Here is a tiny trained network, its code and every weight. The questions are about switching its units off for an input and a class, where a switched-off unit gives its printed mean instead of its output.

import numpy as np


def w(rows, s, z=0):
    codes = np.array(rows[::2]) - 128.0
    scale = np.full(codes.shape[1], s)
    scale[-1] = z or s
    return codes * scale


def f(y):
    return y / 2 * (1 + np.tanh(0.7978845608 * (y + 0.044715 * y**3)))


def log_softmax(a):
    a = a - a.max(-1, keepdims=True)
    return a - np.log(np.exp(a).sum(-1, keepdims=True))


def net(x, mask):
    res = np.array(x, float).reshape(1, 7) / 4 @ E
    y = f(res @ A[0][:, :-1].T + A[0][:, -1])
    res = res + np.where(mask, y, B[0][:, -1]) @ B[0][:, :-1]
    return log_softmax(res[-1] @ U[:, :-1].T + U[:, -1])


A, B = {}, {}
E = w([
[117,100,184,20,186,160,62,157,96],'x0',
[155,7,115,132,111,211,162,139,109],'x1',
[143,95,29,134,146,137,59,93,190],'x2',
[72,80,79,84,91,45,143,63,55],'x3',
[128,124,133,126,126,129,128,129,133],'x4',
[255,144,119,79,80,81,133,147,101],'x5',
[80,183,66,83,10,178,109,177,132],'x6',
],0.0083)
A[0] = w([
[71,90,138,46,111,75,123,65,66,75],'neuron 1',
[188,71,97,127,99,167,166,139,82,88],'neuron 2',
[112,125,123,112,50,145,118,165,159,35],'neuron 3',
[23,122,125,128,131,116,125,32,104,50],'neuron 4',
[194,80,141,173,181,71,163,85,189,141],'neuron 5',
[165,39,92,88,140,168,144,165,155,125],'neuron 6',
[138,90,110,205,42,168,185,199,174,125],'neuron 7',
[179,159,193,117,155,235,75,154,170,83],'neuron 8',
[113,176,123,115,178,38,99,149,191,153],'neuron 9',
[83,209,101,97,107,84,104,167,158,163],'neuron 10',
[94,152,221,135,96,139,174,194,106,156],'neuron 11',
[46,120,164,154,158,175,98,134,158,55],'neuron 12',
[133,237,193,109,132,100,103,50,109,196],'neuron 13',
[170,121,52,162,107,154,157,132,108,219],'neuron 14',
[141,127,182,121,201,111,149,85,103,71],'neuron 15',
[158,64,195,107,92,227,190,86,78,136],'neuron 16',
[210,116,100,104,102,91,137,154,131,154],'neuron 17',
[209,109,194,115,191,86,111,111,96,254],'neuron 18',
[193,149,122,102,131,132,141,136,131,23],'neuron 19',
[200,128,108,32,130,103,158,117,120,65],'neuron 20',
[46,132,102,99,182,180,140,100,163,133],'neuron 21',
[191,112,168,123,184,110,145,87,132,48],'neuron 22',
[127,105,184,1,182,190,53,118,106,30],'neuron 23',
[181,143,89,40,112,142,119,166,129,90],'neuron 24',
[111,158,163,209,117,103,229,175,55,215],'neuron 25',
[151,118,133,143,165,96,182,124,179,28],'neuron 26',
[160,100,94,95,148,124,42,107,183,133],'neuron 27',
[153,191,134,181,156,188,143,179,163,40],'neuron 28',
[106,184,139,70,180,111,91,129,128,53],'neuron 29',
[43,134,90,190,184,178,153,78,181,176],'neuron 30',
[243,127,118,110,103,107,129,134,140,80],'neuron 31',
[198,195,134,102,116,83,119,74,141,157],'neuron 32',
[183,129,157,125,154,142,118,206,233,65],'neuron 33',
[104,50,126,67,63,70,134,58,81,92],'neuron 34',
[208,133,107,87,127,107,136,154,119,22],'neuron 35',
[151,112,15,138,109,123,116,24,221,204],'neuron 36',
[87,136,131,57,42,176,131,189,115,190],'neuron 37',
[118,121,154,43,174,140,88,150,147,96],'neuron 38',
[155,115,77,164,137,124,36,119,178,211],'neuron 39',
[131,108,150,50,179,180,59,140,77,15],'neuron 40',
[126,78,172,149,178,96,102,66,101,140],'neuron 41',
],0.0089,0.0045)
B[0] = w([
[229,146,43,147,145,86,129,104,153,197],'neuron 1',
[101,101,141,198,147,170,75,129,153,178],'neuron 2',
[46,116,93,105,122,64,83,142,170,149],'neuron 3',
[187,119,80,173,147,121,166,144,168,192],'neuron 4',
[79,134,159,70,79,92,103,74,176,227],'neuron 5',
[135,64,165,146,216,191,54,140,103,190],'neuron 6',
[109,140,128,145,123,156,83,75,149,209],'neuron 7',
[230,124,13,148,109,65,90,137,148,218],'neuron 8',
[135,24,164,195,148,196,60,142,125,207],'neuron 9',
[107,50,154,119,108,180,85,103,176,198],'neuron 10',
[187,182,101,75,189,148,147,155,123,213],'neuron 11',
[83,106,63,156,196,60,251,187,171,185],'neuron 12',
[175,50,167,160,156,169,78,120,161,223],'neuron 13',
[93,129,175,146,101,172,107,110,150,198],'neuron 14',
[94,108,102,34,121,91,75,128,182,190],'neuron 15',
[153,116,154,146,173,189,51,172,152,219],'neuron 16',
[66,165,124,123,161,163,214,116,135,181],'neuron 17',
[106,129,121,52,98,160,143,125,190,254],'neuron 18',
[81,111,56,170,197,71,170,142,126,136],'neuron 19',
[136,87,64,152,206,146,219,152,103,163],'neuron 20',
[116,129,122,93,188,133,198,218,160,189],'neuron 21',
[44,113,109,91,112,103,88,136,187,176],'neuron 22',
[102,197,170,235,40,210,150,34,101,220],'neuron 23',
[72,124,129,100,127,137,159,122,191,169],'neuron 24',
[186,198,179,84,133,155,155,82,126,238],'neuron 25',
[83,107,104,156,95,75,81,71,154,148],'neuron 26',
[163,163,150,64,157,136,142,202,80,181],'neuron 27',
[179,133,58,169,95,26,76,88,144,185],'neuron 28',
[130,149,147,179,170,193,99,147,130,163],'neuron 29',
[103,140,121,123,125,161,207,141,168,242],'neuron 30',
[70,153,98,154,175,142,233,150,130,179],'neuron 31',
[88,68,147,185,178,186,159,127,174,190],'neuron 32',
[209,113,40,131,111,55,94,122,127,194],'neuron 33',
[228,131,57,167,157,112,68,122,126,201],'neuron 34',
[10,130,67,167,225,91,212,174,157,150],'neuron 35',
[196,190,172,101,112,155,120,130,105,254],'neuron 36',
[87,137,126,19,112,135,83,151,204,212],'neuron 37',
[135,175,123,162,88,167,188,48,125,180],'neuron 38',
[162,205,180,37,162,155,154,106,63,213],'neuron 39',
[87,229,156,212,60,156,141,3,88,187],'neuron 40',
[94,137,108,63,92,116,96,140,198,207],'neuron 41',
],0.0071,0.0093)
U = w([
[180,121,2,173,137,76,97,119,137,69],'0',
[81,175,159,193,82,150,150,66,139,172],'1',
[55,113,89,148,203,131,204,192,153,95],'2',
[134,120,142,98,140,163,123,147,158,254],'3',
[55,115,112,49,108,125,76,141,170,24],'4',
[176,171,182,64,184,159,132,162,125,48],'5',
[110,49,173,178,190,179,61,171,145,41],'6',
[130,101,174,107,128,115,126,178,93,118],'7',
],0.011,0.0069)

Each question gives the input, the list of numbers given to net, and the class t.
The units are the neurons (one row each of A and B). Each row of codes is followed by its name. A weight is (code - 128) times the scale printed after its matrix; where a second scale follows, it is the last column's (A, B and U).
mask holds one flag per neuron, in row order. A switched-off neuron (its flag False) gives its mean, the last column of its row in B, instead of its output. The means were averaged over made-up inputs and are rounded, as every weight is.
A unit's drop is (log p(t) with every unit on - log p(t) with that unit switched off) / (log p(t) with every unit on - log p(t) with every unit switched off).
The circuit of an input: a set's keep is (log p(t) with only the set's units on - log p(t) with every unit switched off) / (log p(t) with every unit on - log p(t) with every unit switched off). Starting from the 12 units with the biggest drops (on a tie, the unit counted first), units are removed one at a time, each time the one whose removal leaves the highest keep (on an exact tie, the one counted first), for as long as the keep stays at least 0.8.
units of the circuit, in order: the units of the circuit, biggest drop first
top k neurons: the k neurons with the biggest drops, biggest first
input [-1,-8,-8,7,-6,2,6], class 5: units of the circuit, in order => (neuron 11)
input [-1,3,8,-8,-1,2,2], class 0: top 2 neurons => (neuron 8; neuron 33)
input [5,6,6,-5,2,-7,-4], class 2: top 4 neurons => (neuron 12; neuron 21; neuron 30; neuron 25)
input [-5,-2,8,-1,2,-5,-4], class 5: units of the circuit, in order => (neuron 36; neuron 39)
input [1,1,-7,-8,-2,1,7], class 0: units of the circuit, in order => (neuron 8; neuron 28)
input [-7,4,-1,0,4,-5,-8], class 4: units of the circuit, in order => (neuron 23; neuron 41; neuron 5)
input [1,7,6,-1,-5,-7,4], class 2: top 2 neurons => (neuron 12; neuron 21)
input [5,-2,-2,-5,0,4,5], class 0: units of the circuit, in order => (neuron 8; neuron 33)
input [-3,8,2,7,4,-2,2], class 6: units of the circuit, in order => (neuron 6; neuron 2)
input [0,2,-7,-2,1,-4,4], class 5: units of the circuit, in order => (neuron 11; neuron 25)
input [3,-8,2,-8,-6,7,-8], class 0: top 3 neurons => (neuron 33; neuron 8; neuron 28)
input [2,6,8,1,1,-6,-2], class 5: units of the circuit, in order => (neuron 36; neuron 39; neuron 27)
input [8,5,-4,8,-4,7,8], class 0: top 3 neurons => (neuron 34; neuron 1; neuron 20)
input [6,1,-8,8,1,1,-3], class 0: units of the circuit, in order => (neuron 1)
input [3,-7,5,7,-1,2,1], class 0: top 4 neurons => (neuron 1; neuron 34; neuron 6; neuron 16)
input [-2,2,-8,-3,4,-8,-4], class 2: top 4 neurons => (neuron 12; neuron 36; neuron 39; neuron 30)
input [-3,5,4,-6,-1,3,0], class 0: top 3 neurons => (neuron 33; neuron 8; neuron 28)
input [-4,4,-6,-2,2,-3,-1], class 5: units of the circuit, in order => (neuron 25; neuron 11)
input [1,-2,0,-5,5,6,6], class 2: top 2 neurons => (neuron 31; neuron 35)
input [7,7,-6,-7,3,-5,8], class 4: units of the circuit, in order => (neuron 37)
input [2,4,-3,-6,-2,5,-4], class 0: units of the circuit, in order => (neuron 8; neuron 33)
input [4,6,4,4,-4,-8,3], class 2: top 2 neurons => (neuron 12; neuron 21)
input [-1,2,5,-6,6,6,1], class 0: top 2 neurons => (neuron 33; neuron 8)
input [-4,-8,-6,3,3,3,-7], class 6: top 2 neurons => (neuron 13; neuron 9)
input [-6,5,6,-8,-6,-5,-3], class 0: top 3 neurons => (neuron 28; neuron 33; neuron 8)
